Below is a small trained network, with its code and all its weights. Each question gives an input and a class and asks what happens when units are switched off, that is, made to give their printed mean instead of their output.

import numpy as np


def w(rows, s, z=0):
    codes = np.array(rows[::2]) - 128.0
    scale = np.full(codes.shape[1], s)
    scale[-1] = z or s
    return codes * scale


def norm(h):
    return h / np.sqrt((h * h).mean(-1, keepdims=True) + 1e-5)


def f(y):
    return np.maximum(y, 0)


def log_softmax(a):
    a = a - a.max(-1, keepdims=True)
    return a - np.log(np.exp(a).sum(-1, keepdims=True))


def net(x, mask):
    res = np.array(x, float).reshape(1, 5) / 4 @ E
    u = 0
    for l in range(4):
        y = f(norm(res) @ A[l][:, :-1].T + A[l][:, -1])
        res = res + np.where(mask[u : u + 6], y, B[l][:, -1]) @ B[l][:, :-1]
        u += 6
    return log_softmax(norm(res)[-1] @ U[:, :-1].T + U[:, -1])


A, B = {}, {}
E = w([
[178,130,197,101,214,62,99,171,128,202],'x0',
[135,124,81,150,161,145,102,116,130,158],'x1',
[99,138,135,125,149,126,146,158,93,135],'x2',
[99,147,79,4,83,72,87,81,79,109],'x3',
[120,110,124,166,207,100,96,164,120,12],'x4',
],0.011)
A[0] = w([
[134,148,54,134,180,82,134,123,134,156,119],'0.n1',
[189,120,152,108,204,201,169,197,196,146,252],'0.n2',
[61,164,41,113,59,136,149,67,67,64,127],'0.n3',
[172,97,131,150,180,115,85,161,87,23,150],'0.n4',
[254,61,148,166,113,140,204,197,94,234,61],'0.n5',
[123,88,83,242,66,252,242,191,148,97,177],'0.n6',
],0.006,0.0021)
B[0] = w([
[175,95,159,134,112,152,143,113,145,120,153],'0.n1',
[166,173,241,195,85,78,170,143,147,69,200],'0.n2',
[148,156,94,173,155,134,161,73,136,145,253],'0.n3',
[58,81,181,190,115,100,45,61,139,128,208],'0.n4',
[216,152,83,145,149,123,206,180,179,76,198],'0.n5',
[149,31,159,46,133,214,1,125,80,126,254],'0.n6',
],0.0079,0.0072)
A[1] = w([
[254,127,133,27,103,194,148,209,92,196,23],'1.n1',
[120,146,90,56,69,167,189,88,43,212,103],'1.n2',
[146,66,96,101,207,118,59,161,151,162,96],'1.n3',
[132,20,99,77,190,111,120,112,108,33,3],'1.n4',
[155,118,123,20,178,6,51,155,124,184,63],'1.n5',
[182,150,115,156,209,230,157,173,107,58,182],'1.n6',
],0.0067,0.0019)
B[1] = w([
[88,115,107,124,103,157,120,130,192,185,230],'1.n1',
[157,72,117,134,144,66,133,85,116,135,253],'1.n2',
[138,137,154,146,81,125,136,107,106,104,174],'1.n3',
[100,169,136,136,130,144,111,164,166,81,217],'1.n4',
[103,58,163,142,107,254,106,175,147,53,224],'1.n5',
[108,135,147,78,103,101,96,120,131,142,216],'1.n6',
],0.014,0.0057)
A[2] = w([
[90,155,117,193,113,252,97,120,154,102,34],'2.n1',
[136,161,148,132,155,160,114,108,115,67,124],'2.n2',
[61,218,2,74,174,123,110,90,116,19,6],'2.n3',
[210,93,156,121,135,235,198,108,155,178,7],'2.n4',
[111,139,87,151,106,100,118,171,121,139,38],'2.n5',
[152,132,148,63,211,144,93,174,114,47,92],'2.n6',
],0.0087,0.0023)
B[2] = w([
[77,167,144,79,113,154,143,145,106,75,254],'2.n1',
[129,164,44,164,137,91,95,180,44,113,205],'2.n2',
[121,209,108,129,62,95,154,184,245,134,229],'2.n3',
[102,120,119,88,107,104,147,172,100,137,228],'2.n4',
[141,134,106,76,119,123,167,169,137,104,128],'2.n5',
[145,164,134,139,105,164,73,72,104,139,215],'2.n6',
],0.012,0.0069)
A[3] = w([
[189,158,184,239,241,22,166,117,135,143,75],'3.n1',
[118,113,2,128,118,85,151,126,101,81,2],'3.n2',
[87,195,51,105,161,69,192,9,121,99,97],'3.n3',
[51,34,158,61,75,184,93,171,77,101,132],'3.n4',
[49,112,110,21,70,237,137,110,206,121,101],'3.n5',
[219,212,171,90,137,113,218,205,198,230,71],'3.n6',
],0.0074,0.0026)
B[3] = w([
[162,78,142,152,160,21,142,63,68,169,158],'3.n1',
[150,192,177,178,107,113,164,117,101,138,157],'3.n2',
[187,161,164,131,120,67,189,57,67,137,176],'3.n3',
[140,85,36,85,166,159,154,135,158,152,241],'3.n4',
[153,74,198,143,232,105,161,148,110,209,244],'3.n5',
[42,254,46,197,44,136,120,154,156,99,181],'3.n6',
],0.011)
U = w([
[132,4,104,72,150,188,160,180,147,206,177],'0',
[105,207,110,167,70,103,140,183,167,117,254],'1',
[108,81,130,115,166,199,34,169,105,23,63],'2',
[168,74,188,192,163,58,86,125,94,115,67],'3',
[172,102,113,101,119,83,182,31,96,159,28],'4',
],0.019,0.0024)

Each question gives the input, the list of numbers given to net, and the class t.
The units are the neurons (one row each of A and B). Each row of codes is followed by its name. A weight is (code - 128) times the scale printed after its matrix; where a second scale follows, it is the last column's (A, B and U).
mask holds one flag per neuron, layer by layer. A switched-off neuron (its flag False) gives its mean, the last column of its row in B, instead of its output. The means were averaged over made-up inputs and are rounded, as every weight is.
A unit's drop is (log p(t) with every unit on - log p(t) with that unit switched off) / (log p(t) with every unit on - log p(t) with every unit switched off).
The circuit of an input: a set's keep is (log p(t) with only the set's units on - log p(t) with every unit switched off) / (log p(t) with every unit on - log p(t) with every unit switched off). Starting from the 12 units with the biggest drops (on a tie, the unit counted first), units are removed one at a time, each time the one whose removal leaves the highest keep (on an exact tie, the one counted first), for as long as the keep stays at least 0.8.
units of the circuit, in order: the units of the circuit, biggest drop first
top k neurons: the k neurons with the biggest drops, biggest first
drop when u is switched off: that unit's drop, to one decimal
input [-3,-8,2,-6,-5], class 0: units of the circuit, in order	0.n6
input [-7,-1,-5,-1,1], class 2: top 3 neurons	0.n6, 1.n1, 1.n4
input [5,4,6,0,-1], class 1: top 3 neurons	0.n6, 0.n2, 0.n5
input [-4,1,6,6,0], class 4: top 4 neurons	1.n2, 3.n3, 0.n3, 1.n4
input [1,4,-6,0,7], class 3: top 3 neurons	1.n5, 0.n6, 0.n4
input [6,-7,7,-8,0], class 1: top 2 neurons	3.n6, 0.n5
input [0,6,-7,8,3], class 1: top 2 neurons	2.n3, 0.n6
input [4,-5,-4,1,7], class 2: top 2 neurons	1.n2, 0.n3
input [0,4,-3,-6,1], class 2: top 2 neurons	0.n6, 0.n2
input [0,4,1,2,-3], class 4: top 2 neurons	0.n6, 1.n2
input [-7,-6,3,2,-3], class 4: top 2 neurons	0.n3, 1.n5
input [1,2,1,-5,1], class 3: top 3 neurons	0.n2, 1.n5, 2.n1
input [6,8,6,-1,-5], class 1: top 2 neurons	3.n6, 0.n6
input [7,-6,1,3,6], class 2: units of the circuit, in order	1.n5
input [-2,-8,8,1,-7], class 4: top 2 neurons	1.n2, 1.n5
input [7,-1,1,-6,-8], class 1: drop when 3.n6 is switched off	0.1
input [4,-6,-5,-3,-8], class 1: drop when 3.n6 is switched off	0.2
input [3,-4,-6,8,-7], class 0: drop when 1.n5 is switched off	1.1
